Below are the code and all the weights of a small trained network. Each question names an input and a class and asks about switching units off, where a switched-off unit gives its printed mean instead of its output.

import numpy as np


def w(rows, s, z=0):
    codes = np.array(rows[::2]) - 128.0
    scale = np.full(codes.shape[1], s)
    scale[-1] = z or s
    return codes * scale


def norm(h):
    return h / np.sqrt((h * h).mean(-1, keepdims=True) + 1e-5)


def f(y):
    return y / 2 * (1 + np.tanh(0.7978845608 * (y + 0.044715 * y**3)))


def log_softmax(a):
    a = a - a.max(-1, keepdims=True)
    return a - np.log(np.exp(a).sum(-1, keepdims=True))


def net(x, mask):
    res = np.array(x, float).reshape(1, 7) / 4 @ E
    u = 0
    for l in range(2):
        y = f(norm(res) @ A[l][:, :-1].T + A[l][:, -1])
        res = res + np.where(mask[u : u + 5], y, B[l][:, -1]) @ B[l][:, :-1]
        u += 5
    return log_softmax(norm(res)[-1] @ U[:, :-1].T + U[:, -1])


A, B = {}, {}
E = w([
[114,141,134,116,113,106,157,126,95,122,125,132],'x0',
[132,117,106,140,138,147,89,128,147,123,135,130],'x1',
[106,168,146,93,169,111,99,73,129,56,216,114],'x2',
[167,130,114,140,146,123,153,146,116,134,151,118],'x3',
[136,10,98,95,137,127,187,163,133,111,131,150],'x4',
[131,146,128,119,146,131,146,122,124,135,122,138],'x5',
[73,148,92,154,139,198,142,123,107,124,117,66],'x6',
],0.011)
A[0] = w([
[104,123,108,120,121,195,148,189,110,109,121,189,156],'0.n1',
[144,148,173,173,184,95,134,2,122,138,161,101,148],'0.n2',
[164,139,196,92,157,120,45,160,55,139,111,136,89],'0.n3',
[87,96,175,136,143,98,149,191,153,110,158,165,99],'0.n4',
[81,89,64,61,115,161,177,109,148,111,172,64,5],'0.n5',
],0.0072,0.0025)
B[0] = w([
[152,100,193,37,84,219,209,196,183,176,100,124,177],'0.n1',
[109,91,96,158,32,89,88,169,109,26,123,154,252],'0.n2',
[187,136,221,136,156,34,114,166,206,142,149,158,168],'0.n3',
[143,9,137,122,177,161,153,105,189,61,62,172,170],'0.n4',
[95,185,165,152,127,178,101,72,196,223,255,98,219],'0.n5',
],0.0088,0.0042)
A[1] = w([
[160,100,109,59,128,130,159,130,163,158,81,153,4],'1.n1',
[91,82,80,89,207,142,153,99,224,69,224,160,41],'1.n2',
[163,133,171,254,89,74,106,176,139,200,52,225,138],'1.n3',
[168,120,164,111,155,77,53,138,153,213,80,107,104],'1.n4',
[93,177,120,201,95,109,144,145,83,150,56,104,167],'1.n5',
],0.0058,0.0016)
B[1] = w([
[110,109,56,212,119,2,54,136,179,114,155,128,164],'1.n1',
[116,139,218,139,145,54,169,59,43,166,67,126,252],'1.n2',
[84,127,74,37,169,140,174,75,168,215,238,79,254],'1.n3',
[151,145,159,93,104,24,180,13,6,80,126,70,166],'1.n4',
[167,174,74,130,156,157,45,142,127,155,105,28,196],'1.n5',
],0.0091,0.0049)
U = w([
[100,177,149,34,137,143,140,53,118,211,241,58,252],'0',
[167,65,37,81,123,84,132,152,195,180,96,173,45],'1',
[159,220,142,93,75,47,35,162,207,69,178,169,21],'2',
[142,85,221,142,163,123,127,98,50,99,96,191,148],'3',
[153,213,35,109,109,227,62,149,132,201,66,44,172],'4',
[108,82,147,174,106,254,169,203,158,208,83,104,94],'5',
[52,208,68,173,106,207,46,155,78,53,192,104,101],'6',
],0.0088,0.0018)

Each question gives the input, the list of numbers given to net, and the class t.
The units are the neurons (one row each of A and B). Each row of codes is followed by its name. A weight is (code - 128) times the scale printed after its matrix; where a second scale follows, it is the last column's (A, B and U).
mask holds one flag per neuron, layer by layer. A switched-off neuron (its flag False) gives its mean, the last column of its row in B, instead of its output. The means were averaged over made-up inputs and are rounded, as every weight is.
A unit's drop is (log p(t) with every unit on - log p(t) with that unit switched off) / (log p(t) with every unit on - log p(t) with every unit switched off).
unit that matters most: the unit with the biggest drop
top k neurons: the k neurons with the biggest drops, biggest first
k most important neurons of layer l: the k neurons of layer l with the biggest drops, biggest first
drop when u is switched off: that unit's drop, to one decimal
input [-2,7,8,-4,5,4,-1], class 3: top 2 neurons => [1.n2, 1.n3]
input [-8,8,0,8,-3,-2,-3], class 0: 3 most important neurons of layer 1 => [1.n3, 1.n4, 1.n1]
input [4,-7,8,-8,-7,8,8], class 6: top neuron => [0.n2]
input [3,-5,3,-1,5,-7,-4], class 3: 2 most important neurons of layer 1 => [1.n2, 1.n3]
input [2,-2,-7,0,-6,0,0], class 0: top 2 neurons => [1.n3, 1.n4]
input [6,-3,2,-6,-8,-1,2], class 6: 2 most important neurons of layer 0 => [0.n2, 0.n1]
input [5,8,-3,-7,-2,-1,0], class 0: top 2 neurons => [1.n3, 0.n2]
input [3,-5,1,8,0,7,-5], class 2: top 2 neurons => [1.n2, 0.n5]
input [-1,6,2,8,8,0,-7], class 3: top 2 neurons => [1.n2, 1.n3]
input [6,3,0,2,-4,3,3], class 4: top 2 neurons => [1.n5, 0.n5]
input [4,-8,-4,0,-1,-8,2], class 4: top 2 neurons => [1.n5, 0.n3]
input [1,4,8,-6,8,7,-1], class 3: top 4 neurons => [1.n2, 1.n3, 0.n4, 1.n5]
input [-2,-4,1,-4,-1,5,4], class 6: top 2 neurons => [1.n3, 0.n2]
input [-2,-2,6,0,0,5,-1], class 2: unit that matters most => 0.n2
input [2,8,-2,-7,-1,5,-6], class 0: drop when 0.n4 is switched off => 0.0
input [-6,8,6,2,-7,6,-1], class 2: drop when 0.n3 is switched off => 0.2
input [-3,5,8,-2,3,4,-1], class 3: drop when 1.n2 is switched off => 0.6
